Known rows:
tretoskin: [  2 -18 -17  15 -15   3 -10  -3  -4   1  -7 -16  -3  -2   8   9 -17 -16
  -9   8 -15  -2 -10  -3  -4 -13 -14  12]
palar: [ 22   0  24  -2  15  -3   8  11  -6  -5  -9  -9  -5 -12   9   7 -14 -27
   7  -2 -10  -3  32  -9   7  -6  28  -3]
skufin: [  1 -22 -13  13 -14  -3 -10  -9  -4  19   2 -13  -3  -4   7   0 -13  11
 -11  14 -14  -1 -11  21  -4 -13 -15   9]
foga: [ 20 -19 -19  -6 -10  -3  -7  12   1   7   1 -11  -2  -5   4  28  -5  13
  -9   9 -15  -2  23  26  -3  -3 -14  -1]
tozar: [  0 -24 -21  -4 -13   1  -6   0  -2  -4  -3 -10  -3 -11   3  33  -5  24
 -10  -7 -16  -2 -12  -9  -4  -6 -19  -1]
gunen: [  0 -22 -22   0 -12   1  -9  -4   3  -1   1 -13  -3 -10   4  24  -4  34
 -10 -15 -11  -1 -17  -5  -5  -5 -22  -1]
nubol: [ 11   9 -14  -4 -14   7 -11  -8  -4  13  -6 -13   9  -1  14 -13  -6  -3
  -9 -13 -14  21 -10  28  -3 -11 -22   9]
klidon: [ -1  11  31  -6  11   8 -11  -8  -5  -4  -9   3  -2  -9   8 -12 -14 -24
  31 -16  31  -1  25  -6  -5   5 -21   1]
ploge: [ 21 -21 -20  -7 -10   1   0  14   2  -1  -8 -14  -3  -3   5  30   0  -5
 -11   2 -18  -2  18  14  -7   7 -18  -1]
pilo: [ 14  -5  23  -5  19   4   3   7  -7  -6  -9  16  -3 -12   7   4  -6 -26
  17  -3  -6  -1  31  -8   9   9  -2   0]
fifo: [  9 -19 -18  -7 -14  -5 -11  -9   0  -6  -4 -16  -1  -7   6  -5 -14   5
  -8 -10 -10   0  27  -8  -3  -1 -20   0]
dagren: [ 23 -21 -21  -7 -13   3  -8  29  -4  -5  -8 -12  -2  -3   5  47  21 -12
  -8   8 -15  -2  30   2  -5  -3   6  -3]
trobem: [ 24 -21  17   5  13  -4   2   9  -6  -7  -8   0  -2 -12   8   6  15 -23
   9 -14  -6  -1  24  -7  21   0  25  -1]
skolam: [ -1 -13  32  19   2  -2  -4  -7  -5  -3  -9  15  -2 -11   5 -13 -16 -25
  -8  -4  42   0 -12  -8  -3 -11   5  13]
ginon: [  4   6  34   4   4  -3 -12  -7  -8  -5  -4 -14  -4 -11  10 -14 -14 -20
  21 -17  30  -2  26  -7  -4  -5  -9  -2]
trotum: [  1  41  13   2   0  -5 -10   1  -5  -5  -3  28  -1 -11  12   9  15 -15
  -6 -16 -11  -1 -13  -8   6 -10  20  -1]
kevufu: [  1 -19 -15  13 -14  -3 -10  -2  -4  12  -7 -16  -3 -12   8  -5 -17 -15
  -8  17  -5  -1  -9  -2  -5 -11 -21   2]
nifa: [  2 -22 -17  -6 -13   5 -13  -7  -2  -7  -2 -12   0   7   6  10 -13  21
  -4 -15  -8   0   7  -1  -3   3 -21   1]
felur: [ -1 -22  28  24   7  -4   0  -7  -4   7  -8  11  -4 -10   5 -11 -16 -28
  -9 -15  47  -2 -19 -10  -1  -9  16   6]
vuvuk: [  0 -22 -19  10 -14   2 -11  -6   0  -4   3 -16  -2  -9   7  23   9  31
 -10 -15 -13  -1 -12  -9  -5 -11 -16  -4]

Facts:
{vutrul bigrak droratum vugo skomano palar gubomek tekler nekle druvo klaklas rerodrum loflum meplavel tava ginon leplon trobem sukul gropimom tride drobusu sabo semum neden rolur nunafli tistak lagis skolam felur suzo bino brasur kirel mufle trotum genabuk funibuk fleskos zutrilu druvus labun klerus figris klidon bikobro pilo plagremik gratol} Ψ 35
{vasir bresteres bruton tretoskin dagren stepul batrin kevufu drovor greden tozar plelunak nifa magran rovi gunen vuvuk ploge drorer koplor lumun vanu drasofel revitrer gezus rafil fluplom foga skufin fifo diplar} Ψ 335
{nubol fati gribaste bridu stomar kuzas tromu dabis flapli tabe skidrar nive mazi brulus meplis} Ψ 432
vutrul Λ [meplavel]
bigrak Λ [brulus]
droratum Λ [tromu]
vasir Λ [plelunak]
nubol Λ [kirel]
bresteres Λ [fifo]
vugo Λ [kuzas trobem]
skomano Λ [bruton]
palar Λ [meplavel]
gubomek Λ [pilo klidon]
bruton Λ [bikobro]
tretoskin Λ [nunafli fluplom]
nekle Λ [druvus]
druvo Λ [tromu tretoskin]
dagren Λ [bigrak]
rerodrum Λ [gribaste drasofel]
loflum Λ [figris brasur]
tava Λ [drovor tromu]
stepul Λ [skolam]
batrin Λ [trotum fleskos]
kevufu Λ [gropimom]
ginon Λ [drorer]
drovor Λ [dagren plagremik]
greden Λ [tretoskin]
fati Λ [bridu]
plelunak Λ [mazi]
nifa Λ [lagis]
trobem Λ [tromu]
magran Λ [bigrak trotum]
gribaste Λ [loflum dagren tromu]
sukul Λ [gropimom]
rovi Λ [meplavel]
drobusu Λ [rafil]
sabo Λ [funibuk]
gunen Λ [tozar]
rolur Λ [bino]
vuvuk Λ [sabo droratum]
bridu Λ [flapli]
tistak Λ [meplavel]
lagis Λ [mufle]
felur Λ [fati stomar]
ploge Λ [leplon]
suzo Λ [semum dagren]
bino Λ [kirel]
drorer Λ [figris brasur]
tabe Λ [gribaste meplis]
koplor Λ [palar]
skidrar Λ [genabuk]
brasur Λ [meplavel]
nive Λ [trotum]
mufle Λ [brulus]
lumun Λ [loflum trotum plagremik]
vanu Λ [drasofel]
trotum Λ [brulus]
revitrer Λ [zutrilu]
rafil Λ [tride klaklas]
genabuk Λ [lagis]
fleskos Λ [klaklas]
foga Λ [klaklas vutrul]
zutrilu Λ [palar]
druvus Λ [kuzas]
skufin Λ [figris palar]
klerus Λ [zutrilu nubol]
fifo Λ [gropimom labun]
klidon Λ [mazi]
diplar Λ [neden tozar]
gratol Λ [klerus]

Rows:
No name comes twice in this set of rows, the named rows included.
[ 33 -18 -10  -6 -13  44  -7  -6  -4   9  -5 -15  11  10   4  -8  10 -26
   7  13 -14   2  40  38  -3 -13 -20  -2]  mazi

The same nodes again, as new rows of numbers:
Known rows:
rafil: [ 44  10  28 -11  -2  -7  15  20  52  31 -16   0  32 -15   9  10   5   9
  -6  18  -8   8  -5 -25  11  -7  18 -13   8  16 -23  -2 -24]
druvo: [-62 -10  -8  11  -6   0 -28  -2   1 -10   0   7 -19   6  -1   6 -15   1
  13  -2   6   3  17  -1  -4   7 -38   6  -9   0  11  -3  28]
rerodrum: [-49 -10   2  17  -8  -6 -28  -9  -6 -12  10  10 -17   3   9  -6  -5 -11
  15  -2  13  -1   9  13 -15  14 -24   8  -6  -2  10  -3  11]
pilo: [ -7 -10  22  11 -12   1 -20  -7 -31 -15 -19   5 -22   7  -9   0   3 -18
   9  -4  14   1  15   3  -5  -2 -31  10   0 -23   9   6  21]
brulus: [ 26  10 -25   0   3  19  37  -1 -19 -17  33 -43   9   4 -25 -13  13  25
 -27 -19 -10  -1 -12  15  -7 -19   8  -9  43  -2  -3  28 -14]
mufle: [-20  -1   0  27 -13  -4   3  -9 -24 -12   6   1  -7   2  -9  -7 -12   6
  18  -3  20  -4  16  24   0  14 -39   9 -14 -19   7  -1  23]
lagis: [-16   0   1  24 -13  -2   3  -7 -33  -5   2   1 -11   4 -14  -7 -12   7
  19  -5  17  -6  16  26   5  14 -39   8 -20 -20   6   0  27]
gropimom: [ -8  -4  -6   7  -2 -13 -17  -8 -48 -41   3  16  -4  13  -8  -7   6  -6
   5  20   6  -4   2  19   3 -12 -43  13  -3 -18  19   3  25]
sukul: [-27  -2  -9   3  -3 -23 -23 -11 -34 -18   8  16  -8   7  -1   3  -3 -14
   8  13  16   2   7  24   0 -13 -40   7  -4 -10  16   0  26]
brasur: [-14 -21  -2  14   2  -4 -25  -7 -15 -11   5   1  -9   6  -4 -16  -2  -9
  20   5  -9  -8  11  17  -8  23 -21  -3 -18 -14  10  -6  13]
nunafli: [-37 -10  -6  12  -5   6 -24   0 -15 -19  -8   5 -17  10 -14  -1  -4   5
  11   3   1  -1  15  -6   2   7 -38   8 -13  -9  13  -3  31]
vanu: [ 12  12  20 -20  -5  -3  13   8  40  38  -9  12  29 -11  24   7   3   7
 -14   4  -1  -9 -18 -24   0   7  44  -2  -3  15 -17  -7 -37]
kirel: [  8  -5 -16  26   8   9  -7 -11 -27 -13   1  14 -26   7 -18  -5  -2 -17
  10   8   4  10  17  -2   0  15   1  14  -4 -12  21 -12  22]
plelunak: [ 42  12  42 -27 -15   0  15   8  29  54 -32   8  21  -8  12  14   8  -1
 -20  -4   7  -8  -9 -33   5  -6  35  -2   3  -3 -20  -2 -31]
nekle: [-39  -6  -3  10  -3  -3 -22  -2  -8 -19  -3   7 -24   5  -4   4  -9  -9
  17   0  13   6  16   5   0  -1 -33   8  -8  -3  11  -4  28]
zutrilu: [  2 -13 -14  19  13   1 -14 -10 -19  -3   5   9 -22   6 -12  -6  -7 -17
  15   3  -4   7  19   5  -2  23   0   2 -14 -12  18 -15  20]
magran: [ 23  18  25  -8 -15  -7  30   8  40  59  -2   7  37 -16  21   6  -3  17
 -11   5   8  -4 -10 -14   1  14  28  -5   1  11 -23  -5 -35]
skufin: [ 37   4  11 -27  10  -9  15   4  39  66  -5   8  30  -9  23   4  -6   4
  -9   2 -15 -10 -11 -21   2  18  53 -18 -15  10 -18 -16 -33]
skolam: [-13  -8   0  15  -4   0 -16  -3 -26 -32  -7   6 -17   6  -7  -6   0 -10
  18   4   6   2  10  15   1  -1 -27  10 -11 -10  12   0  21]
greden: [  6  13   9 -28  -2  -1  13  13  46  48 -18   9  26  -7  16  16  -7  20
 -17   3  -4  -6  -8 -35  12   2  28  -5  -8  16 -15  -8 -16]

Rows:
No name comes twice in this set of rows, the named rows included.
[-42  -6   3  23 -15  -6 -18  -9 -14  -8  10   8 -13   1   7  -3  -6  -8
  15  -1  18   3  10  17 -14  13 -21  10   0  -6   8  -4  11]  suzo
[ 12   5 -35 -17  18  13  21  -3 -15 -22  24 -38  -7   4 -15  -1  12   3
 -27 -23 -15  10 -13   9  -4 -35  21 -13  40   9   1  22  -8]  dabis
[-16 -11   5  23  -2 -11 -21   2  -2 -24  -1  -1 -17  -2  -8   2  -5 -13
  25  13  12  17  21  16   0  -4 -48  -3   6  -3   6   2  26]  drobusu
[-24  -7  23   9 -14  -7 -27 -10 -18   1 -15   6 -28   2   0   8  -4 -25
  13 -12  23   6  17   7  -7  -6 -38   4   5 -18   6   5  18]  gubomek
[  1   4 -36 -19  18  24  13   3 -13 -29  19 -37  -5   8 -22  -4  13  17
 -32 -18 -21   5 -12  -9  -3 -32  12  -9  42  11   6  23  -4]  kuzas
[-59  -8  -2  18 -10  -3 -24  -6   0  -7   8   8 -14   3   4   0 -10  -2
  12  -2  15   1  13   5 -13  14 -33   8  -3  -1  11  -2  18]  tava
[  8 -24   1  16  12   3 -23  -1 -24 -28   0   0 -10   9 -14 -21   1  -7
  20  12 -14  -5  10  10  -2  20 -25  -2 -22 -19  12  -3  17]  meplavel
[ -6 -21   4  17   6  -7 -21   0  -9 -18   2  -2 -13   3  -9  -8  -4 -11
  25  10  -5   6  16  12  -2  11 -38  -8 -10 -10   7  -2  22]  vutrul
[ -9 -10   9  30  -9  -6 -14   1  -5 -24   3  -2  -9  -2 -12  -5  -2  -7
  25  13  11  13  18  14  -2   3 -49   0   2  -7   6   5  23]  fleskos
[  0   1 -34 -14  14  19  13  -3 -10 -26  29 -36  -1   6 -11  -9  17  12
 -30 -21 -17   2 -18   3 -12 -25  26  -9  45   9   3  22 -18]  meplis
[-19  -9  -5  21  -1  -3 -35 -17 -14 -36   0   3 -32   1  23  10  -8 -12
  25  -5  14   9  -5  32   3 -10 -14  11 -21   2   4   4  27]  felur
[-15  -9  27  10 -15  -1 -25  -8 -22  -2 -19   4 -25   4  -7   3   1 -23
  14  -8  20   1  16   5  -6  -4 -35   6   1 -25   6   9  20]  klidon

The same nodes again, as new rows of numbers:
Known rows:
rolur: [-31 -26 -17  15  -6  36  10  12 -27  34   7  -2  32 -35  19]
mufle: [ 14 -41  12  27   6  -2 -20  -2 -14 -18 -11   0  24 -46  16]
trotum: [ 14 -59  17  15   3 -27  -7   1  -4  -8  -5  21  28 -26 -14]
ginon: [ 35 -10 -19  21  -7 -26 -11  40  -9  -6   8  16  31 -10  22]
felur: [-41 -25  10  -7  -2   6 -16  23 -22 -14  50 -19  31 -11  41]
druvus: [ 18  -9  17  28 -24  -2 -10  22 -21  13  11 -15  19 -12   3]
brasur: [ 30 -16 -17  22 -17 -49 -20  38  -3  -2   7  27  26 -16   0]
koplor: [-24  58 -27 -16  21  36 -10  -1  22  -2 -16  31 -25  37  12]
drobusu: [ 10 -65  15  19  -2   5   9  37 -48   2  10  20   7   3  12]
suzo: [ 46 -34  11  10   7  18   8   7   8  -2  11   3  44 -16  17]
rafil: [-26  11  16 -12  30  36   4  -2 -12  -2 -18  37 -44  59   5]
druvo: [ 66  -6  15  12 -24  36  -5  21 -10  15  17 -13  27 -14  18]
revitrer: [-45  56 -27 -18  20  55  -8  -7  17  10 -19  28 -21  27  14]
stomar: [-47   6  -5 -60 -18 -41  21 -22  -4 -33  45 -22 -44 -25 -11]
leplon: [-30 -27   5  22 -12 -31  -8  12 -19   5   3  -7  24 -18  -3]
skolam: [-30 -32   6  25 -14 -31  -9  11 -19   9   8 -14  20 -16  -2]
flapli: [-47   8  -6 -54 -17 -46  19 -26   4 -33  47 -18 -40 -30 -11]
plagremik: [ 26 -42  11  16  -7 -34 -11   1  10   4   6  13  40 -20 -23]
tozar: [-97  53  13  15   4   4  23 -27  21 -20 -30   4 -13  53 -28]
labun: [  3 -64 -15  49 -15 -29 -19 -13 -13   8  11 -28  13  10  -8]

Rows:
No name comes twice in this set of rows, the named rows included.
[ 54 -17  -5 -43   3 -12  47 -27   0 -36   1   2 -40 -41  -8]  nive
[ -5 -14   4  28 -10   5   2  23 -33   0   6 -20  22 -15  27]  skomano
[ 85  19 -14 -51 -13 -25  43 -19  31 -16  17   1 -25 -26 -24]  gribaste
[ 76  22 -13 -48 -13  -4  49 -15  18 -21  20  -9 -21 -21  -6]  tabe
[-61 -34 -20  21 -10  11  -5  -1 -24  38   5   9  28 -38 -17]  kirel
[-40 -31 -18  14  -6  25   4   6 -21  36   7   3  31 -32   7]  bino
[ -9 -29   4  25 -11 -16  -6  18 -15  10   6 -10  22 -12   7]  tekler
[ 13  18  14 -24  44  60  -1 -23  27 -20 -24  22  -9  26  11]  magran
[-13  56 -18 -10  23  17 -13   8  22 -12 -17  38 -29  42  14]  rovi
[ 35  11  -9 -27  -5  -2  25 -29 -11 -43 -11 -26 -49 -59  18]  skidrar
[  9 -69  15  20   5 -10   2  24 -37  -2   6  29  14 -11   0]  fleskos

